Below is a small trained network, with its code and all its weights. Each question gives an input and a class and asks what happens when units are switched off, that is, made to give their printed mean instead of their output.

import numpy as np


def w(rows, s, z=0):
    codes = np.array(rows[::2]) - 128.0
    scale = np.full(codes.shape[1], s)
    scale[-1] = z or s
    return codes * scale


def f(y):
    return y / 2 * (1 + np.tanh(0.7978845608 * (y + 0.044715 * y**3)))


def log_softmax(a):
    a = a - a.max(-1, keepdims=True)
    return a - np.log(np.exp(a).sum(-1, keepdims=True))


def net(x, mask):
    res = np.array(x, float).reshape(1, 5) / 4 @ E
    y = f(res @ A[0][:, :-1].T + A[0][:, -1])
    res = res + np.where(mask, y, B[0][:, -1]) @ B[0][:, :-1]
    return log_softmax(res[-1] @ U[:, :-1].T + U[:, -1])


A, B = {}, {}
E = w([
[99,130,166,185,159,175,178,216],'x0',
[168,199,72,143,198,71,72,167],'x1',
[153,178,199,192,69,142,8,93],'x2',
[78,140,153,121,109,88,103,148],'x3',
[182,99,87,126,48,115,106,205],'x4',
],0.012)
A[0] = w([
[124,99,78,27,83,54,92,2,4],'n1',
[152,209,136,210,94,138,109,111,154],'n2',
[85,168,184,87,237,192,103,40,119],'n3',
[87,46,169,111,107,201,121,73,151],'n4',
[123,177,185,185,130,167,30,102,148],'n5',
[155,96,117,141,112,151,111,176,88],'n6',
[160,135,97,11,81,66,118,33,18],'n7',
[104,124,95,49,170,88,213,162,121],'n8',
[116,100,132,224,126,134,157,193,62],'n9',
[220,86,110,101,12,116,146,192,73],'n10',
[89,83,93,41,165,111,183,139,144],'n11',
[80,131,177,115,229,150,133,34,66],'n12',
[100,60,197,96,51,199,156,106,80],'n13',
[178,245,78,147,216,70,99,177,155],'n14',
[163,179,104,122,159,101,120,147,38],'n15',
[64,190,169,207,150,186,193,198,112],'n16',
[164,89,59,80,60,165,62,203,75],'n17',
[111,79,171,76,16,175,190,108,115],'n18',
[81,70,117,57,188,106,182,193,123],'n19',
[155,165,219,246,95,152,95,78,112],'n20',
[119,139,164,202,131,132,188,174,51],'n21',
[147,135,189,184,80,205,46,114,113],'n22',
],0.0085,0.0013)
B[0] = w([
[142,37,203,226,123,239,173,72,242],'n1',
[174,193,138,129,109,99,154,101,196],'n2',
[97,82,229,18,146,110,27,221,219],'n3',
[104,179,46,138,240,90,70,107,207],'n4',
[165,192,101,101,107,125,220,108,237],'n5',
[82,118,193,111,99,139,97,179,152],'n6',
[141,34,183,229,63,221,152,65,225],'n7',
[196,183,100,65,72,88,231,116,228],'n8',
[107,36,158,146,121,243,85,100,174],'n9',
[105,101,190,39,143,77,61,224,218],'n10',
[188,201,89,79,87,140,163,131,218],'n11',
[113,124,193,44,139,101,76,229,210],'n12',
[75,166,31,201,212,92,77,53,224],'n13',
[51,104,94,242,212,31,118,91,249],'n14',
[142,133,47,135,196,103,92,125,167],'n15',
[117,15,176,193,73,199,138,120,207],'n16',
[156,92,193,82,161,111,34,215,203],'n17',
[69,163,80,150,223,3,107,111,228],'n18',
[171,164,108,113,60,123,194,91,225],'n19',
[180,201,102,103,71,123,171,117,243],'n20',
[121,89,144,223,101,205,119,115,170],'n21',
[186,189,98,88,71,112,204,113,237],'n22',
],0.0069,0.012)
U = w([
[180,186,76,75,59,125,197,107,42],'0',
[75,138,47,188,212,75,107,99,115],'1',
[125,67,172,204,92,231,149,110,255],'2',
[114,113,197,10,141,120,68,185,127],'3',
],0.011,0.0014)

Each question gives the input, the list of numbers given to net, and the class t.
The units are the neurons (one row each of A and B). Each row of codes is followed by its name. A weight is (code - 128) times the scale printed after its matrix; where a second scale follows, it is the last column's (A, B and U).
mask holds one flag per neuron, in row order. A switched-off neuron (its flag False) gives its mean, the last column of its row in B, instead of its output. The means were averaged over made-up inputs and are rounded, as every weight is.
A unit's drop is (log p(t) with every unit on - log p(t) with that unit switched off) / (log p(t) with every unit on - log p(t) with every unit switched off).
The circuit of an input: a set's keep is (log p(t) with only the set's units on - log p(t) with every unit switched off) / (log p(t) with every unit on - log p(t) with every unit switched off). Starting from the 12 units with the biggest drops (on a tie, the unit counted first), units are removed one at a time, each time the one whose removal leaves the highest keep (on an exact tie, the one counted first), for as long as the keep stays at least 0.8.
units of the circuit, in order: the units of the circuit, biggest drop first
k most important neurons: the k neurons with the biggest drops, biggest first
drop of u: that unit's drop, to one decimal
input [2,5,-4,-4,-7], class 3: units of the circuit, in order -> [n3]
input [3,3,5,6,5], class 0: 2 most important neurons -> [n3 n5]
input [4,-8,-6,0,4], class 1: 2 most important neurons -> [n18 n13]
input [-4,-6,5,4,6], class 1: 3 most important neurons -> [n13 n18 n3]
input [-4,-8,7,3,1], class 1: 2 most important neurons -> [n13 n18]
input [-6,4,-2,0,6], class 2: 4 most important neurons -> [n7 n1 n3 n12]
input [-6,-3,0,-4,-8], class 3: 2 most important neurons -> [n3 n12]
input [-2,8,8,-5,-7], class 0: 3 most important neurons -> [n5 n20 n22]
input [-5,-5,2,-1,3], class 1: 4 most important neurons -> [n18 n13 n4 n16]
input [-3,5,3,4,8], class 3: 2 most important neurons -> [n17 n10]
input [5,-7,6,-6,6], class 1: 3 most important neurons -> [n13 n18 n4]
input [-7,-7,1,-6,5], class 1: drop of n13 -> 0.5
input [8,6,-6,-8,8], class 2: drop of n12 -> 0.2
input [4,-2,-3,6,1], class 2: units of the circuit, in order -> [n16]
input [5,-8,-8,0,-8], class 0: drop of n17 -> 0.2
